Below are the code and all the weights of a small trained network. Each question names an input and a class and asks about switching units off, where a switched-off unit gives its printed mean instead of its output.

import numpy as np


def w(rows, s, z=0):
    codes = np.array(rows[::2]) - 128.0
    scale = np.full(codes.shape[1], s)
    scale[-1] = z or s
    return codes * scale


def f(y):
    return np.maximum(y, 0)


def log_softmax(a):
    a = a - a.max(-1, keepdims=True)
    return a - np.log(np.exp(a).sum(-1, keepdims=True))


def net(x, mask):
    res = np.array(x, float).reshape(1, 5) / 4 @ E
    y = f(res @ A[0][:, :-1].T + A[0][:, -1])
    res = res + np.where(mask, y, B[0][:, -1]) @ B[0][:, :-1]
    return log_softmax(res[-1] @ U[:, :-1].T + U[:, -1])


A, B = {}, {}
E = w([
[108,132,2],'x0',
[140,195,132],'x1',
[204,144,136],'x2',
[187,126,83],'x3',
[111,175,104],'x4',
],0.0099)
A[0] = w([
[230,109,115,168],'n0',
[192,94,188,194],'n1',
[98,107,163,209],'n2',
[119,84,89,80],'n3',
[128,227,83,168],'n4',
[246,145,66,119],'n5',
[46,168,25,113],'n6',
[219,142,135,254],'n7',
[95,165,67,89],'n8',
[158,63,94,105],'n9',
[143,83,147,220],'n10',
[206,67,188,118],'n11',
[164,165,107,159],'n12',
[128,55,113,118],'n13',
[111,129,109,63],'n14',
[60,183,93,132],'n15',
[125,163,69,122],'n16',
[86,82,83,23],'n17',
[133,73,146,134],'n18',
[104,13,143,84],'n19',
[8,147,89,229],'n20',
[98,91,145,245],'n21',
],0.015,0.0049)
B[0] = w([
[80,222,92,201],'n0',
[156,254,195,219],'n1',
[115,216,167,192],'n2',
[49,135,107,160],'n3',
[228,15,119,206],'n4',
[98,171,67,209],'n5',
[141,137,200,247],'n6',
[134,232,103,216],'n7',
[120,86,240,188],'n8',
[94,104,83,170],'n9',
[218,121,74,189],'n10',
[117,190,171,213],'n11',
[167,165,100,168],'n12',
[153,71,71,171],'n13',
[125,183,173,139],'n14',
[177,106,186,198],'n15',
[155,120,195,185],'n16',
[75,184,150,167],'n17',
[193,80,89,169],'n18',
[178,91,85,196],'n19',
[205,116,145,251],'n20',
[166,184,49,199],'n21',
],0.0066,0.011)
U = w([
[98,143,120,91],'0',
[90,160,230,138],'1',
[47,114,72,84],'2',
[165,45,118,254],'3',
[173,40,191,23],'4',
[6,89,148,21],'5',
[146,167,119,168],'6',
],0.012,0.007)

Each question gives the input, the list of numbers given to net, and the class t.
The units are the neurons (one row each of A and B). Each row of codes is followed by its name. A weight is (code - 128) times the scale printed after its matrix; where a second scale follows, it is the last column's (A, B and U).
mask holds one flag per neuron, in row order. A switched-off neuron (its flag False) gives its mean, the last column of its row in B, instead of its output. The means were averaged over made-up inputs and are rounded, as every weight is.
A unit's drop is (log p(t) with every unit on - log p(t) with that unit switched off) / (log p(t) with every unit on - log p(t) with every unit switched off).
The circuit of an input: a set's keep is (log p(t) with only the set's units on - log p(t) with every unit switched off) / (log p(t) with every unit on - log p(t) with every unit switched off). Starting from the 12 units with the biggest drops (on a tie, the unit counted first), units are removed one at a time, each time the one whose removal leaves the highest keep (on an exact tie, the one counted first), for as long as the keep stays at least 0.8.
circuit, biggest first: the units of the circuit, biggest drop first
k most important neurons: the k neurons with the biggest drops, biggest first
drop of u: that unit's drop, to one decimal
input [4,7,2,2,-2], class 3: circuit, biggest first => [n4]
input [1,4,-7,4,-5], class 3: circuit, biggest first => [n1; n7]
input [0,2,-5,8,1], class 3: circuit, biggest first => [n1; n2]
input [7,3,-6,5,-8], class 3: circuit, biggest first => [n1; n7]
input [-8,-8,-7,2,-6], class 3: 4 most important neurons => [n19; n18; n13; n7]
input [-1,-8,3,0,-8], class 6: 2 most important neurons => [n1; n11]
input [1,6,-7,-5,8], class 4: 2 most important neurons => [n4; n20]
input [-1,4,-4,-1,5], class 3: 2 most important neurons => [n1; n4]
input [2,-1,-8,4,-1], class 3: circuit, biggest first => [n1; n7]
input [4,5,-5,-8,-3], class 4: 2 most important neurons => [n20; n1]
input [-3,-5,-2,-6,-6], class 6: drop of n2 => 0.5
input [8,-1,-1,-3,-7], class 3: drop of n17 => -0.1
input [8,2,-5,-7,3], class 4: drop of n4 => 0.2
input [3,7,5,-4,7], class 4: most important neuron => [n4]
